In the rows, 128 means zero.
Here are made-up nodes, facts about them, and rows of numbers that follow some of those facts. Name the node behind each unnamed row.

Some rows with their names:
[129 171  78 139 148 132  99 143 119 126  81 104  86 121 138 131 115 149
 158 130  98 152 178 104 155 116 187  86 115  93] : fipor
[143 109 111 140 131 145 127 106 139 113 135 126 105 141 140 146 130 143
 135 116 131 131 105 152 193 132 115 125 161 112] : grimu
[128 132 169 179 139 121 131 124 116 208 150 161 124  86 114 111 143 123
 166 152 150 128 114 144 134 114 172 110 148 148] : braplis
[137 132 109 158 110 115 125 132 165 152 177 134 199 154 152 113 131 133
  80  87 160 114 159 125  90 144 132 214 121 128] : flaste
[145 112 126 133 130 119 133 114 134 120 152 153 137 131 140 128 129 119
  94 133 137 131 109 119 172 136 109 143 109 125] : bremi
[133 141 154 181 131 122 104 166  65 185 124 145 131 101 116 145 143 144
 109 151 113 104 141 133 128  86 159  92 136 130] : raflol
[104 167 100 107 132 121  92 169 112 162 108 111 136 115 123 107 104 124
  85 149 105 117 174  93  59 116 189 141  42 113] : grito
[135 135 157 126 115 144 133 146  91  84 124 163 185 128 142 127 158 123
 107  84 139 114 119  97 129 116  63 125 154 137] : rigretrak
[125 164 108 130 147 124 107 137 115 148  99 129 115 106 121 108 140 144
 123 121 107 125 153  88 118 124 169 119 104  97] : stasik
[126 157 114 158 127 147  89 146 142 125  91 113 116  97 143 165 120 154
 178 115 112 139 180  97 145 134 168 115 120  83] : brifel
[125 149 116 105 140 125 131 133 108 129  80 110 103 129 129 127 123 120
 103 132 102 139 168  89 129 126 156 124  90 124] : flefon
[129 116  91 149 122 139 131 139 160  78 144 124 126 146 120 136 119 133
 146 155 125 118 123 183 127 143 101 144 154 129] : briskadro
[133 137  78 106  94  98 142 148  89 114  60  80  82 179 130 169  85 119
 102 128  46 144 183 166  95 104 112  77 100 167] : grasus
[121 115 134  92 109 148 131 134 138  52 121 108 143 145 127 143 123 127
 167 101 120 127 110 136  93 138  62 106 147 137] : gradraplar
[127 147  95 110 130 133 124 122 122 112  74  98  80 133 135 150 113 132
 149 127  95 154 160 102 159 122 155  98 126 111] : gratur
[140  97 138 116 139 122 148  93 139 135 142 136 106 143 128 129 128 117
  88 138 134 126 102 135 173 138 113 153 125 140] : skodor
[107 169 111 108 141 121  86 183 114 159 116  97 137 120 130 111 109 134
  78 144 112 119 175  94  59 113 199 141  47 117] : plenol

Some facts about the nodes:
begrol	trafluk	lazor; besaskis	trafluk	plebur; besker	trafluk	migasok; bipel	trafluk	viklu; bisogik	trafluk	plozam; brabri	trafluk	tufe
brado	trafluk	nubos; bradun	trafluk	logrel; braplis	trafluk	vina; brebe	trafluk	gragam; bremi	trafluk	dripen; breste	trafluk	lazor
brifel	trafluk	pudon; briskadro	trafluk	sovamor; brofas	trafluk	sukles; brostak	trafluk	sukles; brovafa	trafluk	zove; buzim	trafluk	skitrom
dafes	trafluk	skodor; datonum	trafluk	flaste; davor	trafluk	mozir; dedum	trafluk	flusteklos; deno	trafluk	besker; dodrek	trafluk	dripen
dofazes	trafluk	flusteklos; dogren	trafluk	gizek; dovarus	trafluk	zodel; dratazuk	trafluk	pota; drevipa	trafluk	plebur; drigor	trafluk	satrezis
dritri	trafluk	klezi; drunel	trafluk	skitrom; drunumal	trafluk	plebrir; dutal	trafluk	bremi; fadar	trafluk	begok; fafel	trafluk	morik
fafle	trafluk	dogren; fastis	trafluk	besker; fipor	trafluk	sifik; fivok	trafluk	grimu; flasolal	trafluk	nubos; flaste	trafluk	vifloklu
fledar	trafluk	skitrom; flefon	trafluk	gizek; fliplem	trafluk	plebur; flubri	trafluk	gagur; flunuk	trafluk	plebur; flusteklos	trafluk	gagur
fupel	trafluk	plebur; gadus	trafluk	klipin; gagir	trafluk	pazim; gagra	trafluk	nestim; gefa	trafluk	mozir; gegi	trafluk	flaste
gepes	trafluk	lazor; gradraplar	trafluk	klopeler; gragam	trafluk	gotar; granal	trafluk	sovamor; grasus	trafluk	flusteklos; gratrolu	trafluk	satrezis
gratur	trafluk	fliplem; grimu	trafluk	vulim; grito	trafluk	zodel; gumo	trafluk	zestir; kabru	trafluk	skitrom; keger	trafluk	klasur
keklel	trafluk	plebrir; keser	trafluk	vina; klafan	trafluk	besaskis; kleren	trafluk	satrezis; klezi	trafluk	nulono; klikla	trafluk	flusteklos
klipin	trafluk	sovamor; klopeler	trafluk	zove; kozi	trafluk	vifloklu; kurul	trafluk	gragam; laklis	trafluk	sifik; latrur	trafluk	besker
lazor	trafluk	sovamor; lebri	trafluk	briskadro; lebroflan	trafluk	vina; lefler	trafluk	dripen; logrel	trafluk	vifloklu; megesas	trafluk	sifik
meval	trafluk	lazor; morik	trafluk	neskanur; mozir	trafluk	migasok; muru	trafluk	vina; napan	trafluk	plozam; natak	trafluk	pudon
nefik	trafluk	mozir; neskur	trafluk	vifloklu; niskul	trafluk	plebur; nobokek	trafluk	nulono; nofes	trafluk	dimel; pazim	trafluk	dimel
piflamik	trafluk	plozam; plabipluk	trafluk	bremi; plalun	trafluk	nulono; plebrir	trafluk	vina; plenol	trafluk	kozi; plisti	trafluk	britrak
plitrazim	trafluk	vina; plozam	trafluk	dripen; plurin	trafluk	muru; pota	trafluk	skitrom; pudur	trafluk	dripen; raflol	trafluk	gotar
ribam	trafluk	bremi; rigretrak	trafluk	tralok; roser	trafluk	mozir; satrezis	trafluk	neskanur; sifik	trafluk	gagur; skadretre	trafluk	pudon
skefo	trafluk	briskadro; skezek	trafluk	flusteklos; skibrun	trafluk	pazim; skiklun	trafluk	kozi; skipli	trafluk	fliplem; skodor	trafluk	klober
skori	trafluk	besaskis; sobal	trafluk	dogren; sovu	trafluk	besker; stalal	trafluk	britrak; stasik	trafluk	mozir; stidano	trafluk	kabru
stidiplel	trafluk	keger; stiskam	trafluk	nestim; stotufal	trafluk	zodel; stusus	trafluk	morik; sugron	trafluk	briskadro; sukles	trafluk	sovamor
tebrobrem	trafluk	muru; tekle	trafluk	viklu; tenes	trafluk	sovamor; tizik	trafluk	nestim; tizor	trafluk	mozir; tralok	trafluk	dripen
trekle	trafluk	briskadro; tremis	trafluk	kozi; tretri	trafluk	britrak; trimagin	trafluk	besker; trivas	trafluk	brado; trodir	trafluk	vulim
tropim	trafluk	skizadek; troplu	trafluk	klober; tufe	trafluk	britrak; tulak	trafluk	klober; viklu	trafluk	vifloklu; zapa	trafluk	plalun
zapok	trafluk	tufe; zapu	trafluk	neskanur; zestir	trafluk	vifloklu; zodel	trafluk	klasur; zutul	trafluk	skodor; begrol	vova	gradraplar
bisogik	vova	fledar; bisogik	vova	fafle; brabri	vova	zapa; breste	vova	bradun; brifel	vova	drunumal; brovafa	vova	kozi
buzim	vova	nefik; dafes	vova	besker; datonum	vova	tretri; dedum	vova	fastis; dedum	vova	brado; dofazes	vova	plurin
dogren	vova	dritri; dratazuk	vova	neskanur; drevipa	vova	klasur; drevipa	vova	zapa; dripen	vova	gumo; fadar	vova	grasus
fadar	vova	stidiplel; fadar	vova	breste; fafel	vova	davor; fafel	vova	zove; fafel	vova	skodor; fafle	vova	tizik
fipor	vova	trimagin; fivok	vova	plebrir; flaste	vova	tekle; gadus	vova	klasur; gadus	vova	bradun; gagir	vova	gumo
gagir	vova	stiskam; gepes	vova	fafel; gizek	vova	kozi; gradraplar	vova	dogren; gratrolu	vova	zapa; gratrolu	vova	stiskam
gratrolu	vova	brado; grito	vova	fliplem; grito	vova	latrur; gumo	vova	klasur; gumo	vova	davor; kabru	vova	tizik
klafan	vova	gratrolu; klikla	vova	stiskam; klipin	vova	nobokek; klopeler	vova	pazim; laklis	vova	davor; lebroflan	vova	gotar
megesas	vova	dogren; meval	vova	flunuk; morik	vova	davor; mozir	vova	gumo; napan	vova	trodir; natak	vova	brado
nefik	vova	tenes; nefik	vova	davor; neskur	vova	tufe; nobokek	vova	brado; nofes	vova	pazim; pazim	vova	drunumal
piflamik	vova	sugron; piflamik	vova	bradun; plalun	vova	klasur; plalun	vova	stidano; plenol	vova	megesas; plisti	vova	dripen
pudon	vova	brovafa; raflol	vova	keser; rigretrak	vova	skodor; rigretrak	vova	brostak; satrezis	vova	kurul; sifik	vova	sovu
sifik	vova	brabri; skadretre	vova	tenes; skadretre	vova	stidano; skefo	vova	davor; skezek	vova	stusus; skitrom	vova	brado
sobal	vova	latrur; sobal	vova	dritri; sovamor	vova	stiskam; stasik	vova	mozir; stidano	vova	bradun; stiskam	vova	zapa
sugron	vova	bradun; sukles	vova	skadretre; sukles	vova	skodor; tekle	vova	trivas; tenes	vova	skodor; tizik	vova	brado
tralok	vova	troplu; trimagin	vova	gagur; trimagin	vova	kabru; vina	vova	tizik; vina	vova	tenes; vina	vova	zapa
vina	vova	flunuk; zapu	vova	stidiplel; zove	vova	kozi; zutul	vova	plebur; begok	kogrok	a; begrol	kogrok	d
besaskis	kogrok	b; besker	kogrok	d; bipel	kogrok	c; bisogik	kogrok	b; brabri	kogrok	d; brado	kogrok	a
bradun	kogrok	b; braplis	kogrok	b; brebe	kogrok	b; bremi	kogrok	b; breste	kogrok	c; brifel	kogrok	c
briskadro	kogrok	a; britrak	kogrok	a; brofas	kogrok	e; brostak	kogrok	e; brovafa	kogrok	e; buzim	kogrok	a
dafes	kogrok	e; datonum	kogrok	a; davor	kogrok	a; dedum	kogrok	a; deno	kogrok	a; dimel	kogrok	a
dodrek	kogrok	b; dofazes	kogrok	e; dogren	kogrok	c; dovarus	kogrok	a; dratazuk	kogrok	e; drevipa	kogrok	a
drigor	kogrok	e; dripen	kogrok	b; dritri	kogrok	a; drunel	kogrok	c; drunumal	kogrok	e; dutal	kogrok	d
fadar	kogrok	d; fafel	kogrok	a; fafle	kogrok	d; fastis	kogrok	a; fipor	kogrok	c; fivok	kogrok	c
flasolal	kogrok	d; flaste	kogrok	d; fledar	kogrok	a; flefon	kogrok	b; fliplem	kogrok	a; flubri	kogrok	b
flunuk	kogrok	e; flusteklos	kogrok	c; fupel	kogrok	e; gadus	kogrok	d; gagir	kogrok	a; gagra	kogrok	c
gagur	kogrok	d; gefa	kogrok	d; gegi	kogrok	a; gepes	kogrok	c; gizek	kogrok	e; gotar	kogrok	a
gradraplar	kogrok	a; gragam	kogrok	b; granal	kogrok	d; grasus	kogrok	a; gratrolu	kogrok	c; gratur	kogrok	c
grimu	kogrok	c; grito	kogrok	d; gumo	kogrok	e; kabru	kogrok	d; keger	kogrok	b; keklel	kogrok	c
keser	kogrok	b; klafan	kogrok	d; klasur	kogrok	a; kleren	kogrok	e; klezi	kogrok	c; klikla	kogrok	a
klipin	kogrok	d; klober	kogrok	e; klopeler	kogrok	a; kozi	kogrok	b; kurul	kogrok	c; laklis	kogrok	d
latrur	kogrok	a; lazor	kogrok	a; lebri	kogrok	e; lebroflan	kogrok	b; lefler	kogrok	b; logrel	kogrok	b
megesas	kogrok	a; meval	kogrok	a; migasok	kogrok	b; morik	kogrok	b; mozir	kogrok	b; muru	kogrok	d
napan	kogrok	b; natak	kogrok	b; nefik	kogrok	a; neskanur	kogrok	a; neskur	kogrok	a; nestim	kogrok	d
niskul	kogrok	d; nobokek	kogrok	a; nofes	kogrok	e; nubos	kogrok	c; nulono	kogrok	b; pazim	kogrok	e
piflamik	kogrok	a; plabipluk	kogrok	d; plalun	kogrok	e; plebrir	kogrok	b; plebur	kogrok	b; plenol	kogrok	d
plisti	kogrok	a; plitrazim	kogrok	a; plozam	kogrok	e; plurin	kogrok	c; pota	kogrok	a; pudon	kogrok	a
pudur	kogrok	b; raflol	kogrok	b; ribam	kogrok	d; rigretrak	kogrok	b; roser	kogrok	a; satrezis	kogrok	a
sifik	kogrok	d; skadretre	kogrok	b; skefo	kogrok	a; skezek	kogrok	a; skibrun	kogrok	a; skiklun	kogrok	d
skipli	kogrok	b; skitrom	kogrok	c; skizadek	kogrok	a; skodor	kogrok	b; skori	kogrok	d; sobal	kogrok	b
sovamor	kogrok	e; sovu	kogrok	e; stalal	kogrok	b; stasik	kogrok	b; stidano	kogrok	d; stidiplel	kogrok	d
stiskam	kogrok	d; stotufal	kogrok	d; stusus	kogrok	e; sugron	kogrok	d; sukles	kogrok	e; tebrobrem	kogrok	c
tekle	kogrok	c; tenes	kogrok	b; tizik	kogrok	b; tizor	kogrok	a; tralok	kogrok	e; trekle	kogrok	a
tremis	kogrok	d; tretri	kogrok	b; trimagin	kogrok	a; trivas	kogrok	e; trodir	kogrok	b; tropim	kogrok	c
troplu	kogrok	b; tufe	kogrok	e; tulak	kogrok	e; vifloklu	kogrok	c; viklu	kogrok	a; vina	kogrok	e
vulim	kogrok	a; zapa	kogrok	c; zapok	kogrok	d; zapu	kogrok	b; zestir	kogrok	e; zodel	kogrok	b
zove	kogrok	a; zutul	kogrok	b; begrol	siteskim	m; bipel	siteskim	h; bisogik	siteskim	i; brabri	siteskim	g
braplis	siteskim	i; brebe	siteskim	f; breste	siteskim	i; brifel	siteskim	m; brofas	siteskim	h; brostak	siteskim	i
brovafa	siteskim	f; buzim	siteskim	f; dafes	siteskim	n; davor	siteskim	f; deno	siteskim	j; dodrek	siteskim	f
dofazes	siteskim	g; dovarus	siteskim	i; dratazuk	siteskim	g; drevipa	siteskim	k; dritri	siteskim	s; drunel	siteskim	i
dutal	siteskim	f; fadar	siteskim	s; fafel	siteskim	h; fafle	siteskim	o; fastis	siteskim	k; fipor	siteskim	f
fivok	siteskim	f; flasolal	siteskim	i; fledar	siteskim	j; flefon	siteskim	g; flubri	siteskim	k; fupel	siteskim	f
gagir	siteskim	l; gagra	siteskim	j; gefa	siteskim	s; gepes	siteskim	h; gradraplar	siteskim	s; granal	siteskim	o
grasus	siteskim	p; gratrolu	siteskim	o; gratur	siteskim	g; grito	siteskim	f; gumo	siteskim	r; keklel	siteskim	f
keser	siteskim	f; klafan	siteskim	g; klikla	siteskim	f; kurul	siteskim	h; laklis	siteskim	g; lebri	siteskim	r
lebroflan	siteskim	k; lefler	siteskim	o; megesas	siteskim	h; meval	siteskim	f; napan	siteskim	p; natak	siteskim	f
nefik	siteskim	k; neskur	siteskim	h; nobokek	siteskim	j; piflamik	siteskim	l; plabipluk	siteskim	g; plenol	siteskim	f
plisti	siteskim	o; plitrazim	siteskim	m; pudur	siteskim	n; raflol	siteskim	q; ribam	siteskim	n; rigretrak	siteskim	h
roser	siteskim	l; skadretre	siteskim	j; skefo	siteskim	q; skezek	siteskim	l; skibrun	siteskim	g; skiklun	siteskim	h
skipli	siteskim	i; sobal	siteskim	h; sovu	siteskim	r; stalal	siteskim	q; stasik	siteskim	m; stidano	siteskim	j
stidiplel	siteskim	f; stiskam	siteskim	k; stotufal	siteskim	o; stusus	siteskim	f; sugron	siteskim	k; tebrobrem	siteskim	h
tekle	siteskim	f; tenes	siteskim	i; tizik	siteskim	s; tizor	siteskim	h; trekle	siteskim	m; trivas	siteskim	j
trodir	siteskim	g; tropim	siteskim	f; troplu	siteskim	h; zapa	siteskim	m; zapok	siteskim	i; zutul	siteskim	i

Name these rows:
No name comes twice in this set of rows, the named rows included.
[124 137 103 132 122 136 108 154 129 110 166 153 185 133 127 100 132 125
  64 145 144  90 122 140 104 138 125 191 115 120] => klipin
[119 115 174  89  97 139 138 150 109 118 134 139 187 146 129 122 140 110
  74  90 145 108 115 122  63 118  73 163 132 168] => skiklun
[120 114 152  69 108 146 137 122 123 111 119 137 171 134 127 104 142 104
  87  89 127 106 108  98  52 134  81 167 115 142] => gefa
[124 152 160 196 142 121 118 146 103 194 167 172 149  80 121 102 146 127
 160 148 154 126 118 128 141 107 178 106 144 126] => bisogik
[137 135 137 133 107 170 130 145  96  61 102 152 160 133 137 149 161 139
 156  88 134 121 127 127 160 119  66 113 210 130] => gepes
[142 133 145 176 124 109 132 144  83 204 118 152 126 113 120 131 138 128
 122 142 117 123 143 147 136 101 157 106 132 148] => stalal
[142 132  97 160 136 143 113 120 132  95 142 137 132 137 151 134 131 162
 135 112 143 120 119 137 196 131 114 118 157 101] => skitrom
[120 128 135  90 149 116 126 132 115 166  77  89  54 127 116 144 107 107
  97 175  97 151 149 103 133 116 185 112  67 123] => keser
[124 179  99 135 156 119 109 150 101 148  89 114 112 115 130 119 121 138
 115 138 100 138 183  78 130 118 188 121  82 103] => natak
[136  96 155 108 145 123 149 105 146 136 146 109 120 156 137 130 135 144
  88 122 149 132 117 150 170 132 128 161 132 143] => kozi
[119 131 137 186 122 123 120 131 137 179 159 136 116 104 116 118 123 130
 223 154 143 131 117 184  99 116 155  78 167 151] => dovarus
[128  98 135  98 112 117 136 110 145 147 164 141 136 147 128 113 109  94
  62 149 141 116  90 143 105 134 108 179  91 151] => gagur

Now the same nodes, written a new way:
Known rows:
[136 180 112 135 122 135  83 145 129  77 155 158 126] : granal
[127 155 167 124 122 135  87 135 134 128 124 113 117] : kleren
[128  95 158 116  96 141  94 136 122 108 145 114 141] : plozam
[123 167 118 118 160 128 135 126 124 125 128 103 109] : fledar
[127 116 147 117  92 134 102 123 118 116 140 102 139] : tufe
[136  88  98 153 113 109 143 151 138 139 141 157 170] : morik
[132 166 109 123 113 161 166 166 152 208 121 187 133] : dodrek
[145 100  99 148  97 119 140 126 120 163 124 146 166] : zapu
[134 142  97 140  74 128 125 139 131 204 143 132 152] : plebrir
[122 152 152 135 145 141 101 110 132 125 136 129 115] : plabipluk
[123 152 114 127 164 128 135 131 118 122 117 116 107] : nobokek
[131  90 147 127 166 115 145 144 141  49 132 185 136] : skefo
[124 124 161 128 125 132  97 122 131 110 114 107 117] : dratazuk
[133 117 101 146  75 128 134 144 128 188 136 144 155] : besaskis
[123 131 163 128 124 137  95 121 133 111 115 108 116] : dofazes
[127 122 113 101 159 154 187 128 130 115 131 156 110] : dovarus
[125 143 157 101 132 162 140 152 143 130 120 160 116] : fupel

Which node is each row?
No name comes twice in this set of rows, the named rows included.
[134 152  88 142 115 109 128 151 138 172 160 123 163] => skodor
[129 171 165 116 113 137  83 129 133 142 130  97 111] => drunumal
[127 158 161 136 137 139  97 124 131 134 132 138 117] => skori
[128 156 151 110 146 169 142 142 138 141 140 189 117] => dutal
[131  83 164 121  95 141 100 130 119  94 141 127 139] => tralok
[138 158 156 140 185 112 103 106 131 111 136 120 130] => stidano
[135 187 121 136 132 137  82 141 131 118 159 146 123] => stotufal
[135 168  82 123 155 122 124 177 124  92 128 114 126] => gratrolu
[136 122  97 143 116 116 132 152 136 149 145 143 170] => dripen
[128  96 108 106 196 142 192 146 139  72 141 183 128] => buzim

